Here is a tiny trained network, its code and every weight. The questions are about switching its units off for an input and a class, where a switched-off unit gives its printed mean instead of its output.

import numpy as np


def w(rows, s, z=0):
    codes = np.array(rows[::2]) - 128.0
    scale = np.full(codes.shape[1], s)
    scale[-1] = z or s
    return codes * scale


def f(y):
    return y / 2 * (1 + np.tanh(0.7978845608 * (y + 0.044715 * y**3)))


def log_softmax(a):
    a = a - a.max(-1, keepdims=True)
    return a - np.log(np.exp(a).sum(-1, keepdims=True))


def net(x, mask):
    res = np.array(x, float).reshape(1, 3) / 4 @ E
    y = f(res @ A[0][:, :-1].T + A[0][:, -1])
    res = res + np.where(mask, y, B[0][:, -1]) @ B[0][:, :-1]
    return log_softmax(res[-1] @ U[:, :-1].T + U[:, -1])


A, B = {}, {}
E = w([
[116,178,49,75,48,112,2],'x0',
[78,74,34,47,151,117,189],'x1',
[197,59,139,36,152,191,81],'x2',
],0.0076)
A[0] = w([
[60,178,116,185,73,102,175,101],'neuron 0',
[91,87,45,72,125,96,183,45],'neuron 1',
[168,204,110,143,65,124,48,161],'neuron 2',
[185,180,238,161,106,99,77,79],'neuron 3',
[177,109,194,145,178,90,227,123],'neuron 4',
[135,104,193,145,166,138,209,3],'neuron 5',
[187,205,230,149,93,151,98,95],'neuron 6',
[170,159,205,178,113,144,73,44],'neuron 7',
[29,90,41,41,155,93,168,102],'neuron 8',
[153,77,193,179,194,118,206,122],'neuron 9',
[45,179,143,171,80,90,168,55],'neuron 10',
[199,43,142,64,135,248,98,227],'neuron 11',
[101,95,175,157,195,136,168,79],'neuron 12',
[113,185,44,104,53,71,33,122],'neuron 13',
[182,63,172,44,172,237,77,122],'neuron 14',
[1,202,91,209,120,75,187,119],'neuron 15',
],0.0064,0.0012)
B[0] = w([
[172,160,115,155,189,59,70,196],'neuron 0',
[23,58,224,77,112,154,138,196],'neuron 1',
[70,158,178,46,115,167,127,218],'neuron 2',
[39,34,230,103,170,114,183,217],'neuron 3',
[144,186,121,19,125,207,69,230],'neuron 4',
[162,154,140,75,75,233,41,200],'neuron 5',
[73,32,196,115,136,143,224,214],'neuron 6',
[45,21,205,83,133,116,174,195],'neuron 7',
[49,80,254,80,157,159,175,233],'neuron 8',
[150,204,168,26,102,217,77,242],'neuron 9',
[149,129,125,128,190,51,67,190],'neuron 10',
[153,187,146,150,228,2,105,253],'neuron 11',
[166,164,105,81,129,182,61,188],'neuron 12',
[146,192,146,27,76,244,79,249],'neuron 13',
[173,148,123,126,210,36,64,244],'neuron 14',
[114,145,164,100,206,53,36,251],'neuron 15',
],0.0056,0.0052)
U = w([
[150,221,133,89,77,222,80,94],'0',
[40,17,188,122,125,112,181,117],'1',
[173,181,124,145,186,1,77,100],'2',
[155,161,105,157,92,109,162,255],'3',
[181,81,51,207,30,123,180,38],'4',
[191,72,72,219,40,127,141,35],'5',
],0.0091,0.0055)

Each question gives the input, the list of numbers given to net, and the class t.
The units are the neurons (one row each of A and B). Each row of codes is followed by its name. A weight is (code - 128) times the scale printed after its matrix; where a second scale follows, it is the last column's (A, B and U).
mask holds one flag per neuron, in row order. A switched-off neuron (its flag False) gives its mean, the last column of its row in B, instead of its output. The means were averaged over made-up inputs and are rounded, as every weight is.
A unit's drop is (log p(t) with every unit on - log p(t) with that unit switched off) / (log p(t) with every unit on - log p(t) with every unit switched off).
The circuit of an input: a set's keep is (log p(t) with only the set's units on - log p(t) with every unit switched off) / (log p(t) with every unit on - log p(t) with every unit switched off). Starting from the 12 units with the biggest drops (on a tie, the unit counted first), units are removed one at a time, each time the one whose removal leaves the highest keep (on an exact tie, the one counted first), for as long as the keep stays at least 0.8.
units of the circuit, in order: the units of the circuit, biggest drop first
most important unit: the unit with the biggest drop
top k neurons: the k neurons with the biggest drops, biggest first
drop when u is switched off: that unit's drop, to one decimal
input [0,6,-8], class 2: most important unit : neuron 15
input [-3,5,-6], class 2: units of the circuit, in order : [neuron 15; neuron 0]
input [7,-8,3], class 1: units of the circuit, in order : [neuron 3; neuron 6]
input [-2,3,4], class 2: units of the circuit, in order : [neuron 11; neuron 14]
input [-6,0,-6], class 0: units of the circuit, in order : [neuron 9; neuron 4]
input [-7,-3,-8], class 2: top 3 neurons : [neuron 15; neuron 10; neuron 0]
input [3,4,7], class 2: top 2 neurons : [neuron 11; neuron 14]
input [5,7,-7], class 1: top 3 neurons : [neuron 8; neuron 1; neuron 11]
input [-7,-7,-7], class 0: top 3 neurons : [neuron 9; neuron 4; neuron 5]
input [3,-2,0], class 3: top 2 neurons : [neuron 9; neuron 4]
input [4,8,7], class 1: top 2 neurons : [neuron 8; neuron 1]
input [-5,0,-6], class 2: top 2 neurons : [neuron 15; neuron 13]
input [3,3,7], class 2: top 2 neurons : [neuron 11; neuron 14]
input [-7,-5,0], class 0: units of the circuit, in order : [neuron 9]
input [0,3,5], class 2: top 2 neurons : [neuron 11; neuron 14]
input [-3,2,0], class 3: top 2 neurons : [neuron 13; neuron 2]
input [-5,5,-7], class 2: drop when neuron 13 is switched off : 0.2
input [2,0,-2], class 3: drop when neuron 14 is switched off : 0.2
input [-2,-5,-3], class 1: drop when neuron 3 is switched off : 0.2
input [1,-1,2], class 3: most important unit : neuron 15
input [4,0,8], class 2: drop when neuron 3 is switched off : 0.0
